Below are the code and all the weights of a small trained network. Each question names an input and a target symbol and asks about switching units off, where a switched-off unit gives its printed mean instead of its output.

import numpy as np


def w(rows, s, z=0):
    codes = np.array(rows[::2]) - 128.0
    scale = np.full(codes.shape[1], s)
    scale[-1] = z or s
    return codes * scale


def f(y):
    return y / 2 * (1 + np.tanh(0.7978845608 * (y + 0.044715 * y**3)))


def softmax(a):
    e = np.exp(a - a.max(-1, keepdims=True))
    return e / e.sum(-1, keepdims=True)


def log_softmax(a):
    a = a - a.max(-1, keepdims=True)
    return a - np.log(np.exp(a).sum(-1, keepdims=True))


def net(x, mask):
    ids = ['ΛΞΠΣγδεζημτφψω'.index(c) for c in x.split()]
    T = len(ids)
    res = E[ids] + P[:T]
    u = 0
    for l in range(2):
        q, k, v = (res @ M[l].T for M in (Q, K, V))
        z = softmax(np.where(np.tri(T) > 0, q @ k.T / 2**0.5, -1e9)) @ v
        res = res + np.where(mask[u], z, O[l][:, -1]) @ O[l][:, :-1]
        u += 1
        y = f(res @ A[l][:, :-1].T + A[l][:, -1])
        res = res + np.where(mask[u : u + 8], y, B[l][:, -1]) @ B[l][:, :-1]
        u += 8
    return log_softmax(res[-1] @ U[:, :-1].T + U[:, -1])


Q, K, V, O, A, B = {}, {}, {}, {}, {}, {}
E = w([
[145,93,110,130,4,136,205],'Λ',
[100,50,42,27,103,103,139],'Ξ',
[148,45,57,31,127,146,122],'Π',
[238,64,89,137,185,139,211],'Σ',
[131,47,82,69,54,193,169],'γ',
[48,137,149,187,149,112,117],'δ',
[206,115,112,113,4,109,154],'ε',
[232,72,120,96,124,178,133],'ζ',
[97,131,128,149,180,139,73],'η',
[62,116,158,166,85,165,96],'μ',
[46,111,91,121,243,127,98],'τ',
[111,177,154,199,171,101,111],'φ',
[75,143,107,161,244,95,130],'ψ',
[15,70,130,145,92,203,150],'ω',
],0.017)
P = w([
[149,247,72,66,156,167,147],'0',
[142,79,115,188,80,110,117],'1',
[103,134,28,151,135,142,98],'2',
[128,158,98,132,138,133,151],'3',
[141,107,238,45,150,86,170],'4',
[83,98,146,100,142,98,153],'5',
],0.015)
Q[0] = w([
[62,152,49,254,141,163,99],'0.h1',
[202,164,13,141,91,182,98],'0.h1',
],0.0099)
K[0] = w([
[125,250,51,94,133,223,126],'0.h1',
[125,161,197,62,141,137,172],'0.h1',
],0.014)
V[0] = w([
[204,161,138,103,137,162,13],'0.h1',
[254,117,89,235,174,177,254],'0.h1',
],0.006)
O[0] = w([
[83,142,127,38,103,115,9,25],'0.h1',
[65,109,86,139,97,83,188,250],'0.h1',
],0.016,0.0025)
A[0] = w([
[62,86,198,152,154,174,121,136],'0.n1',
[60,153,119,208,152,184,113,247],'0.n2',
[254,86,90,108,127,159,132,193],'0.n3',
[129,168,147,149,180,11,62,145],'0.n4',
[173,131,108,63,118,162,125,175],'0.n5',
[22,148,163,153,136,92,89,148],'0.n6',
[120,97,96,173,182,76,112,251],'0.n7',
[108,159,178,89,39,192,107,166],'0.n8',
],0.0097,0.0026)
B[0] = w([
[161,183,163,109,197,93,49,210],'0.n1',
[110,171,177,215,142,103,116,255],'0.n2',
[87,93,87,46,101,61,123,215],'0.n3',
[166,118,80,39,178,53,9,157],'0.n4',
[56,130,106,143,106,135,180,162],'0.n5',
[108,90,96,65,140,1,82,203],'0.n6',
[143,125,170,183,101,200,185,205],'0.n7',
[167,118,91,71,143,113,67,178],'0.n8',
],0.0083,0.0075)
Q[1] = w([
[53,233,71,241,147,120,46],'1.h1',
[122,201,1,147,78,169,117],'1.h1',
],0.0087)
K[1] = w([
[98,255,22,120,124,155,100],'1.h1',
[108,228,172,47,155,126,185],'1.h1',
],0.0096)
V[1] = w([
[155,151,115,149,254,46,150],'1.h1',
[56,88,110,92,217,195,149],'1.h1',
],0.0076)
O[1] = w([
[135,252,178,68,59,90,163,147],'1.h1',
[206,60,206,73,201,102,206,253],'1.h1',
],0.013,0.0029)
A[1] = w([
[97,117,100,182,102,91,197,130],'1.n1',
[179,135,198,183,171,202,122,72],'1.n2',
[141,163,203,162,194,151,62,42],'1.n3',
[129,90,115,42,87,117,177,3],'1.n4',
[75,208,102,131,114,132,150,172],'1.n5',
[107,161,168,247,126,171,169,34],'1.n6',
[104,65,58,121,71,86,114,110],'1.n7',
[109,172,141,124,154,140,5,62],'1.n8',
],0.011,0.0069)
B[1] = w([
[79,91,148,56,88,168,6,226],'1.n1',
[50,122,23,98,41,95,218,180],'1.n2',
[246,90,85,114,103,229,103,193],'1.n3',
[146,167,55,207,118,193,100,212],'1.n4',
[219,27,188,213,59,94,80,183],'1.n5',
[1,171,230,69,201,164,150,182],'1.n6',
[218,193,154,101,191,129,240,249],'1.n7',
[71,211,32,145,145,155,138,168],'1.n8',
],0.0073,0.017)
U = w([
[169,103,63,80,64,160,168,186],'Λ',
[108,147,170,115,100,181,231,228],'Ξ',
[89,75,148,1,88,93,138,77],'Π',
[163,166,190,22,144,174,107,52],'Σ',
[127,80,136,228,149,105,157,125],'γ',
[74,121,155,147,154,141,110,164],'δ',
[111,153,137,72,166,91,161,57],'ε',
[156,122,201,154,134,99,175,125],'ζ',
[104,168,118,12,120,144,91,2],'η',
[92,166,113,148,104,104,128,122],'μ',
[128,177,115,148,144,217,89,81],'τ',
[163,163,175,241,148,194,122,150],'φ',
[143,103,158,68,147,151,74,94],'ψ',
[87,155,86,200,145,120,173,92],'ω',
],0.0082,0.0066)

Each question gives the input, a string of symbols that net reads in full, and the target symbol t.
The units are the heads (2 rows each of Q, K, V and O) and the neurons (one row each of A and B). Each row of codes is followed by its name. A weight is (code - 128) times the scale printed after its matrix; where a second scale follows, it is the last column's (O, A, B and U).
mask holds one flag per unit, layer by layer, with each layer's heads first. A switched-off unit (its flag False) gives its mean, the last column of its rows in O or B, instead of its output. The means were averaged over made-up inputs and are rounded, as every weight is.
A unit's drop is (log p(t) with every unit on - log p(t) with that unit switched off) / (log p(t) with every unit on - log p(t) with every unit switched off).
The circuit of an input: a set's keep is (log p(t) with only the set's units on - log p(t) with every unit switched off) / (log p(t) with every unit on - log p(t) with every unit switched off). Starting from the 12 units with the biggest drops (on a tie, the unit counted first), units are removed one at a time, each time the one whose removal leaves the highest keep (on an exact tie, the one counted first), for as long as the keep stays at least 0.8.
units of the circuit, in order: the units of the circuit, biggest drop first
unit that matters most: the unit with the biggest drop
k most important neurons: the k neurons with the biggest drops, biggest first
top k neurons in layer l: the k neurons of layer l with the biggest drops, biggest first
input φ Σ ω ε δ, target Π: unit that matters most : 1.n1
input ω ψ δ, target Ξ: top 2 neurons in layer 1 : [1.n2 1.n6]
input Λ Λ φ, target δ: top 2 neurons in layer 1 : [1.n6 1.n1]
input Λ Σ Ξ Σ ζ, target Λ: units of the circuit, in order : [0.n2 1.n6]
input Σ ω ψ φ γ, target Λ: units of the circuit, in order : [1.n4 1.n6]
input Σ Λ ε δ, target Π: units of the circuit, in order : [0.h1 1.n1]
input Σ φ ω Ξ ε, target Λ: units of the circuit, in order : [1.n6 0.n2]
input ζ ω ω ω γ, target Λ: units of the circuit, in order : [1.n4 1.n6]
input φ ω ψ ω Π ω, target ζ: 2 most important neurons : [1.n5 0.n1]
input δ μ Ξ φ, target φ: top 3 neurons in layer 0 : [0.n4 0.n2 0.n3]
input Ξ ω ε μ τ, target Ξ: units of the circuit, in order : [0.h1 1.n2 0.n7]
input η γ Σ ω ψ η, target Π: 2 most important neurons : [1.n1 0.n6]
input ω τ ω ω ω, target Σ: units of the circuit, in order : [0.n1 1.h1]
input Σ τ Λ φ μ, target Σ: units of the circuit, in order : [1.h1 0.n6 0.h1]
input μ ζ ψ, target τ: units of the circuit, in order : [0.h1 1.n8 1.n3]
input Π Π ε Λ Π τ, target ω: most important neuron : [1.n8]
input Ξ ω ω Ξ ω η, target Ξ: 2 most important neurons : [1.n2 1.n6]
input ψ τ φ Σ δ μ, target μ: 2 most important neurons : [0.n6 1.n8]
input Ξ Ξ Σ Λ η, target Λ: 2 most important neurons : [1.n2 1.n3]
input μ ω τ τ Λ ω, target Σ: top 2 neurons in layer 0 : [0.n1 0.n4]
input Λ ω ω, target δ: top 2 neurons in layer 1 : [1.n6 1.n1]
input ω Σ η ω Λ, target Λ: 2 most important neurons : [1.n4 0.n2]
input η Σ ω ω, target η: unit that matters most : 0.h1
input μ ω ω, target τ: top 2 neurons in layer 1 : [1.n8 1.n3]
input ψ ω Ξ Λ Λ ω, target Λ: top 2 neurons in layer 1 : [1.n2 1.n3]
input ε Ξ ω φ ψ, target Λ: top 2 neurons in layer 1 : [1.n2 1.n3]
input Λ Σ μ Λ ψ μ, target τ: top neuron in layer 0 : [0.n1]
input Σ Λ ψ ω ψ ω, target ζ: 4 most important neurons : [0.n2 1.n5 0.n1 0.n6]
input ω ζ Λ Ξ μ, target ε: 3 most important neurons : [1.n7 0.n6 1.n1]
